Below is a small trained network, with its code and all its weights. Each question gives an input and a target symbol and asks what happens when units are switched off, that is, made to give their printed mean instead of their output.

import numpy as np


def w(rows, s, z=0):
    codes = np.array(rows[::2]) - 128.0
    scale = np.full(codes.shape[1], s)
    scale[-1] = z or s
    return codes * scale


def softmax(a):
    e = np.exp(a - a.max(-1, keepdims=True))
    return e / e.sum(-1, keepdims=True)


def log_softmax(a):
    a = a - a.max(-1, keepdims=True)
    return a - np.log(np.exp(a).sum(-1, keepdims=True))


def net(x, mask):
    ids = ['αβγεζηθλμξπστφψω'.index(c) for c in x.split()]
    T = len(ids)
    res = E[ids] + P[:T]
    u = 0
    for l in range(3):
        r = res
        for j in range(2):
            rows = slice(4 * j, 4 * j + 4)
            q, k, v = (r @ M[l][rows].T for M in (Q, K, V))
            z = softmax(np.where(np.tri(T) > 0, q @ k.T / 4**0.5, -1e9)) @ v
            o = O[l][rows]
            res = res + np.where(mask[u + j], z, o[:, -1]) @ o[:, :-1]
        u += 2
    return log_softmax(res[-1] @ U[:, :-1].T + U[:, -1])


Q, K, V, O = {}, {}, {}, {}
E = w([
[127,142,180,115,164,49,80,137],'α',
[69,127,178,166,225,112,148,108],'β',
[44,127,80,146,170,51,192,134],'γ',
[42,101,98,120,140,96,74,130],'ε',
[152,150,164,114,132,104,128,142],'ζ',
[209,142,179,180,138,166,232,137],'η',
[224,187,112,127,51,118,127,131],'θ',
[121,246,131,174,161,161,78,101],'λ',
[98,202,66,159,140,137,97,122],'μ',
[166,90,213,60,178,74,91,169],'ξ',
[219,61,91,114,61,115,152,189],'π',
[60,125,20,168,147,102,213,144],'σ',
[127,176,87,125,179,25,197,149],'τ',
[145,122,28,189,112,218,172,148],'φ',
[133,100,1,3,39,48,23,204],'ψ',
[152,8,187,53,202,231,253,174],'ω',
],0.0042)
P = w([
[137,123,149,161,109,112,126,82],'0',
[103,88,85,185,149,93,108,179],'1',
[168,171,93,65,172,102,184,174],'2',
[2,81,128,43,74,179,172,60],'3',
[172,65,77,128,163,200,78,198],'4',
[141,201,104,98,164,82,158,172],'5',
],0.0076)
Q[0] = w([
[56,196,222,150,63,93,180,8],'0.h1',
[187,35,16,118,193,171,83,255],'0.h1',
[73,223,242,134,66,80,170,4],'0.h1',
[49,148,177,140,95,102,184,50],'0.h1',
[61,127,150,76,58,127,143,61],'0.h2',
[56,138,140,107,61,99,119,61],'0.h2',
[79,94,146,76,75,158,162,71],'0.h2',
[153,178,123,168,115,58,88,140],'0.h2',
],0.0084)
K[0] = w([
[117,168,178,254,123,58,88,86],'0.h1',
[146,79,86,14,130,216,173,160],'0.h1',
[112,177,171,240,122,32,85,101],'0.h1',
[134,167,207,245,110,97,102,65],'0.h1',
[36,117,155,69,42,109,145,66],'0.h2',
[38,126,126,109,39,77,128,65],'0.h2',
[47,83,160,59,64,156,170,74],'0.h2',
[168,179,117,199,106,49,82,136],'0.h2',
],0.0067)
V[0] = w([
[137,168,254,133,237,140,135,88],'0.h1',
[42,166,10,75,37,53,63,129],'0.h1',
[40,92,51,98,195,24,139,198],'0.h1',
[203,119,193,62,74,66,89,150],'0.h1',
[69,55,133,43,191,156,219,160],'0.h2',
[145,202,89,104,181,55,129,186],'0.h2',
[15,51,172,61,141,165,108,94],'0.h2',
[189,130,51,143,190,129,191,209],'0.h2',
],0.0059)
O[0] = w([
[70,166,255,174,177,86,129,174,68],'0.h1',
[128,140,16,41,98,119,88,35,137],'0.h1',
[105,120,39,26,192,95,148,146,250],'0.h1',
[232,110,222,41,94,57,85,98,98],'0.h1',
[93,91,137,47,165,174,189,195,227],'0.h2',
[181,212,63,92,205,60,144,176,141],'0.h2',
[15,61,153,48,120,149,107,149,167],'0.h2',
[195,153,66,157,188,169,172,198,192],'0.h2',
],0.0062,0.0019)
Q[1] = w([
[42,53,183,170,78,199,78,86],'1.h1',
[34,186,151,80,89,94,212,78],'1.h1',
[255,148,38,99,220,102,180,222],'1.h1',
[109,192,123,75,127,78,222,121],'1.h1',
[30,52,117,74,103,154,149,36],'1.h2',
[184,109,117,146,201,186,115,220],'1.h2',
[136,196,113,128,154,28,126,193],'1.h2',
[125,169,182,58,126,97,203,73],'1.h2',
],0.0056)
K[1] = w([
[110,74,175,228,77,124,92,70],'1.h1',
[162,195,156,225,150,4,160,125],'1.h1',
[130,158,108,44,169,189,158,175],'1.h1',
[194,244,120,152,238,5,211,207],'1.h1',
[138,100,255,157,61,143,141,62],'1.h2',
[109,94,41,63,142,234,135,162],'1.h2',
[131,188,71,86,109,59,79,110],'1.h2',
[126,106,200,89,154,64,122,140],'1.h2',
],0.0055)
V[1] = w([
[146,209,151,211,139,200,212,104],'1.h1',
[24,54,148,163,199,181,180,153],'1.h1',
[105,12,100,136,21,209,66,84],'1.h1',
[24,11,169,109,90,152,28,120],'1.h1',
[31,176,44,144,156,188,55,123],'1.h2',
[131,26,56,47,168,197,254,168],'1.h2',
[105,190,111,30,162,32,61,133],'1.h2',
[92,221,9,102,130,156,101,91],'1.h2',
],0.0054)
O[1] = w([
[86,206,155,228,71,160,214,173,96],'1.h1',
[85,60,117,216,198,145,157,195,156],'1.h1',
[188,13,85,202,31,171,35,115,65],'1.h1',
[127,16,167,178,143,113,2,145,63],'1.h1',
[68,191,16,207,154,199,24,190,151],'1.h2',
[157,81,40,86,141,200,207,168,254],'1.h2',
[124,189,95,14,176,89,85,137,137],'1.h2',
[112,212,28,136,120,179,98,137,160],'1.h2',
],0.0049,0.0031)
Q[2] = w([
[5,105,174,131,113,144,183,133],'2.h1',
[127,138,131,82,82,110,134,27],'2.h1',
[179,109,94,165,161,105,99,194],'2.h1',
[30,133,141,83,113,192,179,89],'2.h1',
[40,132,190,187,135,147,155,132],'2.h2',
[45,161,157,28,100,104,155,50],'2.h2',
[221,83,79,206,140,119,95,195],'2.h2',
[2,55,133,133,95,135,133,103],'2.h2',
],0.0051)
K[2] = w([
[116,134,155,189,114,63,134,99],'2.h1',
[144,53,204,134,112,161,112,115],'2.h1',
[135,166,56,79,134,140,122,129],'2.h1',
[83,125,254,215,116,112,152,92],'2.h1',
[182,104,112,93,85,117,88,52],'2.h2',
[82,148,152,184,92,8,97,70],'2.h2',
[166,110,126,78,171,246,185,200],'2.h2',
[201,106,185,157,52,139,137,57],'2.h2',
],0.006)
V[2] = w([
[92,203,119,159,149,157,189,153],'2.h1',
[121,212,128,144,117,95,73,101],'2.h1',
[137,108,137,147,123,172,213,155],'2.h1',
[132,78,99,121,90,180,70,111],'2.h1',
[172,151,59,163,44,150,103,91],'2.h2',
[2,116,96,187,171,201,143,152],'2.h2',
[178,181,168,189,49,175,152,107],'2.h2',
[181,108,71,109,66,94,85,95],'2.h2',
],0.0071)
O[2] = w([
[122,194,56,149,67,99,172,216,218],'2.h1',
[118,207,197,118,124,204,55,224,141],'2.h1',
[151,94,62,150,48,59,213,126,160],'2.h1',
[78,96,120,172,140,213,82,31,2],'2.h1',
[171,132,2,140,13,122,137,98,69],'2.h2',
[22,154,72,205,175,194,148,79,196],'2.h2',
[134,160,171,146,12,177,126,130,71],'2.h2',
[211,78,27,90,76,67,121,93,59],'2.h2',
],0.0054,0.0019)
U = w([
[143,202,98,57,161,85,188,153,233],'α',
[88,165,81,108,160,98,154,115,233],'β',
[110,179,118,150,126,152,66,170,249],'γ',
[83,62,118,169,167,41,149,44,185],'ε',
[138,129,164,112,114,128,125,133,72],'ζ',
[90,184,180,150,89,205,83,183,30],'η',
[110,131,95,174,63,173,137,108,102],'θ',
[143,96,183,95,165,84,113,125,42],'λ',
[190,52,88,112,107,55,129,117,72],'μ',
[186,81,128,127,86,96,149,113,165],'ξ',
[132,108,171,108,156,72,65,189,146],'π',
[175,136,152,104,75,140,131,142,13],'σ',
[124,120,153,147,93,101,166,139,65],'τ',
[121,110,132,128,184,218,76,3,192],'φ',
[81,109,176,188,204,185,111,189,4],'ψ',
[118,103,47,190,83,127,143,136,57],'ω',
],0.0046,0.0018)

Each question gives the input, a string of symbols that net reads in full, and the target symbol t.
The units are the heads (4 rows each of Q, K, V and O). Each row of codes is followed by its name. A weight is (code - 128) times the scale printed after its matrix; where a second scale follows, it is the last column's (O and U).
mask holds one flag per head, layer by layer. A switched-off head (its flag False) gives its mean, the last column of its rows in O, instead of its output. The means were averaged over made-up inputs and are rounded, as every weight is.
A unit's drop is (log p(t) with every unit on - log p(t) with that unit switched off) / (log p(t) with every unit on - log p(t) with every unit switched off).
The circuit of an input: a set's keep is (log p(t) with only the set's units on - log p(t) with every unit switched off) / (log p(t) with every unit on - log p(t) with every unit switched off). Starting from all 6 units, units are removed one at a time, each time the one whose removal leaves the highest keep (on an exact tie, the one counted first), for as long as the keep stays at least 0.8.
units of the circuit, in order: the units of the circuit, biggest drop first
most important unit: the unit with the biggest drop
which heads matter: for each layer, one digit per head in row order, 1 if its drop is at least 0.15 and else 0, layers parted by /
input λ σ η, target α: units of the circuit, in order => [1.h1 0.h2]
input ξ φ ω σ λ, target ψ: which heads matter => 11 / 10 / 01
input φ ξ ω ε γ, target ψ: units of the circuit, in order => [2.h2 0.h1 1.h1]
input ψ ψ ε ω, target μ: which heads matter => 10 / 10 / 01
input σ θ ξ ε ψ, target φ: units of the circuit, in order => [0.h1 2.h1 1.h1]
input ω ε ω ψ, target ε: most important unit => 2.h1
input μ γ σ, target α: units of the circuit, in order => [0.h2 1.h1]
input ε ε ε ξ, target φ: units of the circuit, in order => [2.h1 1.h1 0.h2]
input ω λ λ ω π, target ψ: units of the circuit, in order => [2.h2 0.h2 1.h1]
input ψ ε ψ β ε, target φ: units of the circuit, in order => [2.h1 0.h1 1.h1]
input ε β ψ ω ξ, target ψ: units of the circuit, in order => [0.h2 1.h1 2.h2]
input ψ ξ ε φ, target μ: units of the circuit, in order => [2.h2 0.h1 1.h1]
input φ ε ε π, target θ: which heads matter => 11 / 11 / 01
input α λ ω ζ η, target ψ: most important unit => 2.h2
input ω τ β ω λ η, target α: units of the circuit, in order => [2.h1 1.h1 0.h2]
input η ξ φ φ γ, target ω: which heads matter => 11 / 11 / 10
input τ ε ω τ, target α: which heads matter => 11 / 10 / 10
input ξ ψ σ ε ε π, target α: units of the circuit, in order => [0.h2 1.h1 0.h1]
input ζ φ ξ, target α: which heads matter => 01 / 10 / 00
input σ λ σ ω μ, target ψ: most important unit => 2.h2
input ψ ε σ λ ω, target ψ: units of the circuit, in order => [2.h2 0.h1 0.h2]
input λ θ μ ω ε, target ψ: which heads matter => 01 / 10 / 01
input ψ γ ε ψ γ, target φ: which heads matter => 10 / 10 / 10
input β ω ε λ, target ψ: which heads matter => 10 / 10 / 01
